(in the rows, 128 means zero)
[101 118  95 104 128 146 133 125 149 103 175 134 158 109 143 115 133 148
 129 126 105 138 107 132 109 167 126 129 110  80 149 122 144 153 142 120
 127 125 139 100 169 114 105 142] -> <69>
[130 123 111 106 121 140 130 152 156 111 132 117 122 149 167 139 127 123
 154 171 125 141 143 114 110 132 127 122 105 172 135 166 145 141 115 130
 147 160 135  96 178 128 117 118] -> <46>
[130 119 162 133 111 111 106 127 115  76 171 153 103 150 118 137  93 139
 159 137 164 120 129 116 113 166 142 114 176 184 101 146 131 127 152 127
 124 199 127 124 108  99 138 129] -> <67>
[117 188 129 133 103 123 133 119 118  75 132 156 135 159 133 115 127 114
 122 116 135 133 114 130  91 119 127 132 196 121 108 116 126 104 152 147
 147 112 152 128 129 110 150 159] -> <149>
[141 168 106  96 140 138 137 137 164 124 130 109 139  98 140 172 126 141
 122 137  86 127 111  93  78  98 140 116 116 154 154 150 128 121  98 127
 118 149 154  77 198 116  85 106] -> <32>
[120 138 130 123 153 159 119 121 110  97 143  91 130 135 143 105 132 142
 114 122 162 112 136 132  77 109 128 145 169 147 142 150 116 126 156 119
 131  95 138 118 175  59 113 145] -> <149>
[146 158 126  98 123 149 121 125 144 105 142 110 157  77 146 102 132 120
 110 143  74 142 124 135  88 145 146 128 133  57 121 143 127 100 101 113
 105 109 165  97 153  92 106 136] -> <69>
[116 148 142 131 170 139 108 125 143 155 124 148 126 144 131 137 120 145
 105 114 158 112 106 100  93 120 123 130 152 152 137 158  99 125 135 144
 113 143 156 134 125  90 125 149] -> <49>
[147 114 109 107 131 129 125 156 147 145 100  98 140 118 159 129 149 118
 118 170 125 154 158  92 107 159 140 105 105 139 137 179 134 118 127 142
 134 113 157  94 165 105 108 110] -> <105>
[118 111  98 114 132 135 118 146 115 128 152  91 101 110 133 167 107 148
 131 170 110 154 114  89 109 146 142 109 109 165 124 154 145 192 138 153
 109 151 120 123 153 100 115 106] -> <45>
[163 161 165 136 116 112 110  96 182 142 131 173 104  96 128  94 118 106
 125 111 123 149 118  94  88 133 165 157 155 132 127 162  97 127  98 137
  81 109 170 170 138 104 119 133] -> <45>
[110 115  81 143 102 111 109 106 136 117 105 109 137  75  95 162 104 128
  88 111 117 186 123  76  96 173 178 147 152  93  98 137 105 159 168 173
  97 108 138 164 129  89 129 131] -> <45>
[129 105 128  83 120 151 146 153 144 112 114 118 131 106 180 119 135 121
 140 163 120 111 124 147 131 138 122 121 106 123 113 164 134 127 113 110
 125 167 150 110 180 129 104  78] -> <105>
[103 144  97 128 137 155 134 118 139 106 148  67 128  85 150 107 133 111
 131 151  79 137 107 126  58 160 141 121 134 152 129 147 131 120 125 111
 127 139 173 100 222 101 141 132] -> <69>
[ 99 116  97 110 109 163 128 137 110 129 136 110 160 140 151 135 128 124
  84 164 141 128 120 101  94 160 117 113 109 167 125 170 143 127 138 113
 156 148 138 110 138  97 118 134] -> <46>
[145 140  99  85 113 156 119 153 144 157 140 114 119 118 157 113 138 127
 110 165  91 128 130 136 115 120 145 133 117 173  88 202 137 136 107 101
 147 118 128 127 149  91 107 103] -> <67>
[111 132  98 129 136 132 107 135 140 135 144 135 157 122 115 174 140 137
 115 136  90 137  97 119  91 147 109 123 102 109 154 145 143 127 110 119
 100 131 142  90 199 120 123 149] -> <45>
[108  98 108 104 123 136 121 146 134 124 137 120 135 124 170 139 128 125
 124 134  98 124 124 144 107 167 115 115 109 106 151 144 127 141 112 136
 105 150 138  95 188 121 128 124] -> <45>
[133 130 112  96 138 161 117 144 150 143 136  94 157  99 130 121 146 125
  87 141 102 128 111 111 101 126 141 111 109 123 131 131 121 105  92 123
 107 114 167  93 213  97  97 115] -> <49>
[122 157 149 156 127 111 125 143 120 127 137 176 109 110  99 113 131 136
 147 140 156  95 116 104 149 145 139 147 125 183  78 148 118 104 124 108
 132 128 136 148  89 143 125 151] -> <149>
[122  71 142  96 150 149  97 159 185 132 107 141 139 123 162 126 135 129
 135 141 200 155 156 105 116 154 139 121  87 157 137 183 130 144 121 136
 121 133 138 133 162  95 110 109] -> <105>
[ 93 117 123 106 107 145 116 135  89 135 135 141 144 128 140 141 100 134
 116 146 106  84 118 146  91 158 129  69 130 102 169 149 139 132 144 120
 123 187 117  87 126 111 120 121] -> <45>
[144 138 117  85 121 166 104 105 133 141 123 100 170 120 122 137 124 155
 123 153 127 115 110 131  96  94 129 137 126 130 111 132 133 148 149 120
 132 118 123 116 165  87 108 144] -> <69>
[119 109 113  86 128 179  94 155 120 137 102 133 147 138 153 145 122 128
 112 138 146 125 117 140  85 135 110 104 140 141 136 170 136 117 101 137
 115 152 130 107 159  60 143 143] -> <67>
[136 113 128 121 125 139 117 101 108  99 146  84 105 135  99 162  88 159
  77 123 171 131 129 102  85  95 130 141 152 110 134 144 127 117 142 121
 114 136 131 101 113 104 115 125] -> <69>
[126 124 113 144 126 133 136 106 138 103 134 115 110 120 125 173  98 129
 110 125 150 127 125  97  98 109 145 120 160 174 107 126 115 123 132 104
 112 155 154 128 160  94 126 121] -> <46>
[128 147  78  96 123 145 129 123 109 147 166 129 163 101 151 110 126 153
 141 142 111 138 101 135 108 158 130 117 113 103 125 116 136 149 143 153
 133  97 140  89 179  68 116 191] -> <69>
[136 146 118  95 103 152 128 147 139 158 115 140 134 106 156 136 140 159
 117 185 150 121  97  85 103 167 152 107  89 177 156 144 146 142 125 117
  97 123 162 103 194 126  82 103] -> <105>
[130 122 109  88 116 138 130 106 175 132 107 147 150 119 160 112 132 116
 118 136  97 133 112  99  90 137 132 134 108 129 135 151 121 128 118 132
 131 144 149 109 157 141 108 108] -> <49>
[110 149 121 128 103 155 139  97  97 102 142 130  97 138 130 174  97 132
  97 136 138 136 110 121 109 181 137 126 135 129 155 104 148 113 130 110
 119 149 126  76 169 121 103 182] -> <46>
[136  97 102 104 164 157 121 136 105 146 142  97 126 159 140 145 128 132
 102 146 149 130 119  92  80 132  97 120  86 150 169 179 135 118 129 128
 132 117 140  80 180 111 122 140] -> <49>
[120  97 121 119 158 155 114 128 151 163 107 145 143 105 167 124 142 133
 104 116 163 141 113  85  95 154 137 100 119 135 131 183 132 142 127 108
 129 125 142 109 118  73 112 117] -> <67>
[133 101 154 133 103 114  95 118 125 139 146 130 125 118 113 128  81 121
 124 120 157 118 132 117 107 172 155 107 166 118 122 154 105 143 146 122
 123 151 129 133 110  86 128 125] -> <45>
[146  87 127 117 150 145 129 118 123 147 126  74 128 115 159 132 133 125
  96 139 139 146 134  98 106 111 131 110  70 131 113 133 135 129 130 161
 109 112 132  80 214 118 103 109] -> <49>
[ 96 124 127 122 117 157 118 146 138 124 184  86 131 105 142 117 117 136
 118 149  91 126  97 128 107 159 145 109 118 152 113 125 143 159 126 105
 130 136 150  88 183  98  93 115] -> <46>
[119 138  91 129 137 136 121 123 118 144 159 102 118 114 132 145 130 142
 109 146 132 134 106 113  90 143 143  96 125 191 156 157 131 145 140 133
 125 121 126  94 154  81 117 147] -> <45>
[135 141 155 101  84 126 145 121  71 122 144 109  83 108 136 138  54 107
 122 142 136 102 162  93  99 122 120 110 113 181 136 129 130 118 129 111
 136 160 121 104 147 136 121 110] -> <149>
[113 132 148 138 162 132 136 127 146 164 105 125 140  95 168 130 134 108
 148 155 131 101 112 124 136 146 119 132  92 167  62 146 115 135 130 137
 134 156 172 144 195 117 103 157] -> <105>
[130 117 128 102 126 152 108 117 165 141 120 144 144 143 149 113 142 134
 102 129 153 124 107 120 106 120 123 153 120 143 113 148 114 118 117 137
 112 116 153 130 203 122 122 134] -> <49>
[137 115 124  96 146 147 108 172 131 160 128 153 167 140 131 158 124 137
 130 143 152 111 148  94 111 128 117 124  69 169 100 205 124 111 127 124
 138 140 136 112 142  90 110 140] -> <46>
[131 152 153 145 117  94 105  92 120 120 165 156 129 134  92 160 109 145
 121 129 137 143 124  88 126 122 137 137 139 169  95 124 124 120 160 150
 132 147 123 140 109 135 130 176] -> <32>
[ 82 118 149 142 163 110 107 134 105 127 168 161 103 162 123 136 107 146
 144  96 128 104 126 120 116  93  68 149 152 153 118 134 110 132 140 112
 132 145 150 143 105 130 177 159] -> <149>
[ 90 143 111  86 108 165 100  98 159 139 134 131 155 106 148 120 133 144
 103 114 107 140  76 137  88 133 161 138 133 129  87 120 137 153 128 115
 158 106 134 100 179 101 100 149] -> <32>
[141 103 116  52  92 142 100 161 167 142 127 121 158 117 167  96 121 122
 105 146 146 132 144 134 121 182 152 144  95 158  95 188 100 122 103 122
 148 131 120 118 111 104 109  99] -> <49>
[147 129 108 100 123 146 116 153 132 119 155 112 143 128 155 157 132 144
 106 169 122 135 119 114  91 152 121 115  97 168 158 158 149 131 100 111
  99 142 128  95 156  99 102 113] -> <67>
[133  65 100 120 140 136 133 106 122 151 138 126 172 131 115 171 117 148
  88 124 176 121 153  74 122 153  86 125  81 154 128 109 144 160 134 115
 129 123 100 132 124  84 112 141] -> <69>
[150 167 152 145 113 132 146  95 119 112 190 101 113 114 106 138 114 137
 113 143 143 127  73 105 126 136 146 135 169 146 121 127 128 128 131 120
 127 163 143 119 182 107  91 139] -> <32>
[105  77 101 127 148 140 102 132 123 157 131 166 173 118 101 163 126 143
 100  86 159 120 123 100 120 117 124 109 124 111 120 110 107 121 142 133
  89 134 162 166 174  77 145 158] -> <67>
[134 105 119 103 120 163 113 147 142 147 142 126 140 137 151 123 127 136
  94 140 195 142 130 106 126 115 120 110 125 167 136 174 130 134 118 124
 138 108 132 114 138  69 116 135] -> <46>
[123 104  89  68 136 174 110 134 103 131 148  91 104 122 131 112 108 130
  87 145 119 150 130 108  68  98 130 129  93 148 139 166 140 128 104 124
 129  96 140 105 169  93 122 120] -> <49>
[116 118 106 111 124 151  93 141 158 106 130  94 172 119 134 163 110 128
 114 139 131 142 114 102  67 141 145 121 142 126 109 125 123 151 140 118
 122 104 152 118 190  77 113 127] -> <149>
[133 117 104 118 114 133  91 135 143 126  82 119 179 121 169 147 128 136
 126 182 151 131 126 142 122 198 103 140 144  84 130 137 126 128 101 103
 121 125 130  99 168 110 131 150] -> <49>
[156 150 159 127 123 123 117 104 136 144 149 134 132 117  97 124  95 108
 100 123 142 128 106 101  87 171 145 147 149 119 121 155 108 104 119 111
 129 121 171 133 102  77  85 164] -> <105>
[123 158 141 138 145 125 141 114 117 178 138 168 129 105 132 122  99 122
 156 126  61 104 118 104 100 149  89 127  81 127 121 115 160 157 110 153
 120 129 126  89 217 111  96 149] -> <49>
[127  94 130 106 108 147 104 111 160 141 139  98 136 106 154 105  97 101
  83 124 130 155 138 111  78 172 134 125 125 128 113 150 126 136 102 130
 131 109 135  96 191  73 110 120] -> <49>
[110 132 122 116 133 153 104 133 131 141 150 151 166 102 154 136 126 146
 147 137 121 143 110 148 125 173 128 116 104 118 113 122 143 145 123 133
 118 128 117  82 176  61 107 187] -> <46>
[116  97 113  95 147 160  98 148 138 110 114 134 163 137 148 170 126 134
 100 136 137 113 110  89  54 113 105 111 110 125 144 170 119  91 113 103
 102 126 171  88 160 114 130 131] -> <149>
[112 113 123 118 145 150 114 158 125 116 121  84 125 142 143 136 135 133
 144 171 116 107 116 103  79 118 143 106 100 171 133 133 139 143 131 118
 132 142 146 104 158 144 119  99] -> <149>
[155 156 108 110  97 132 128 105 152 113 109 109 145  92 150 114 138 125
 130 175 134 129 105 137  94 140 155 141 129 149 127 151 124  99 123 120
 125 116 162  94 187 115  91 143] -> <105>
[136 128 149 154  96 114 125  78 165 124 169 128 108  90 102 139 123 159
  97 120 125 143 101  80 160 111 149 135 176 156 105  89 123 160 152 138
  93 115 135 144 183 131 102 118] -> <32>
[133 141  85  86 103 136 121 116 105 169 102 148 142 144 111 146 134 169
 104 141  97 113 141 102 118  95 135 128 118 135 135 120 121 129 167 146
 118 115 128 140 104 141 145 143] -> <69>
[120  75 107 111 136 155 119 142 141 165 153  95 136 121 151 109 150 135
 121 159 158 135 126  97 137 184 130 124 107 162 111 171 119 142 132 109
 141 133 153 136 186 102 141 137] -> <69>
[121 134 156 125 124 145 112 123 171 146 144 113 135 134 140 132 123 128
 129 142 173 124 110 125 116 152 145 101 135 178 105 105 152 165 135 114
 154 116 145  96 215  86  79 131] -> <105>
[118 140  97  92 135 154 114 121 160 140 114 141 161  97 158 118 146 139
 109 152 148 148 131 116 115 143 130 128 116 133 126 160 129 127 109 108
 144 118 135 122 117  89 123 163] -> <69>
[125 130 149 144 149 140 120 111 128 180 104 146 119 139 101 153 100 104
 101 110 106 110 139 108  85 101 127 112 137  90 117 107 137 126 114 124
 116 113 172 143 192  92 112 147] -> <105>
[135  98 100  89 115 161 101 140 139 133 143  98 143 121 121 136 122 148
 123 166 151 124 104  83  77 152 182 116  94 176 139 151 137 159 141  96
 128 137 148 126 160 109  81  96] -> <67>
[116 132 111 121 107 124  75 130 146 139 119 140 180 110 113 108 138 119
 114 142 131 144 111 122  80 138 180 118 129  94 107 129 115 130 125 115
 122  97 171 162 129 112 138 139] -> <45>
[113 125 108 111 101 124 114 110 130 133  87 167 144 114  90 131 102 123
  84 102 132 125 152 121 128  90 122 156 141  93  86 107 114 106 104 140
 125 126 132 166 123 120 139 136] -> <49>
[123 133 111 115 118 134 141 103 118 141 105 109 143  86 151 146 105 106
  94  91 102 140 144 124  91 118 146 117 124  82  99 110 129 125 124 122
 126 137 141 109 186  86 110 111] -> <67>
[116  95  99 101 142 160 101 154 149 132 161  86 114 153 132 140 134 132
  95 134 127 146 109 109  75 135 130 147 108 179 127 195 130 126 108 130
 130 135 155 109 187  96 117 129] -> <67>
[ 79 141 122 142 155 140 112 140 110 123 143 172 125 140 107 139 144 165
 163 105 137 119  93 124  96 166 134 113 124 164 159 136 153 133 153 139
 136 150 111  86 160 118 142 155] -> <32>
[128  99  89 118 155 154 143 120 108 138 123 105 117 120 105 158 106 132
  91  91 146 128 148 126 128  86 124 130 131  44 133  77 122 125 100 146
 106 104 153 133 199  83 120 170] -> <69>
[134 119 105 109 108 159 102 134 129 127 110 141 157 105 113 151 123 144
 108 135 185 142  91 106  85 167 158 110 142 135 147 180 123 133 138 141
  94 137 120 125 146  59 125 123] -> <45>
[148 138 122 112 140 141 126 129 142 100 146 108 110 140 125 154 132 131
  72 119 143 154 114 112  94  96 160 124 144  90 153 160 118 127 127 123
 100 111 145 131 105 111 104 100] -> <45>
[124 130  89 124 111 125 128 123 133 124 154 102 142 135 171 156 142 155
 141 154 145 145 101 123 116 177 117 146 114 162 142 120 141 155 141 115
 139 112 132  89 252 140 127 148] -> <32>
[161 175 124 169 150  99 170 130  87 105 130 122  83 122 106 179 106 120
 146 133 125 113 151 107 135 132 126 110 169 139 138 105 127 134 119 157
  95 157 132 137 161  90 123 139] -> <45>
[141 107 112  96 107 160 102 139 116 111 125 115 161 140 139 129 143 118
  83 139 150 134 118 130  78 187 119 136 119 152 131 177 131  76 101 130
 118 130 132  88 144  78 124 158] -> <67>
[117 101 108 117 148 161 139 121 142 134  91  99 113  73 146 131 160 144
 109 152 147 137 116  80 146 133 136 134 104 194  87 165 126 133 136 124
 109 141 129 122 200 123 120  85] -> <49>
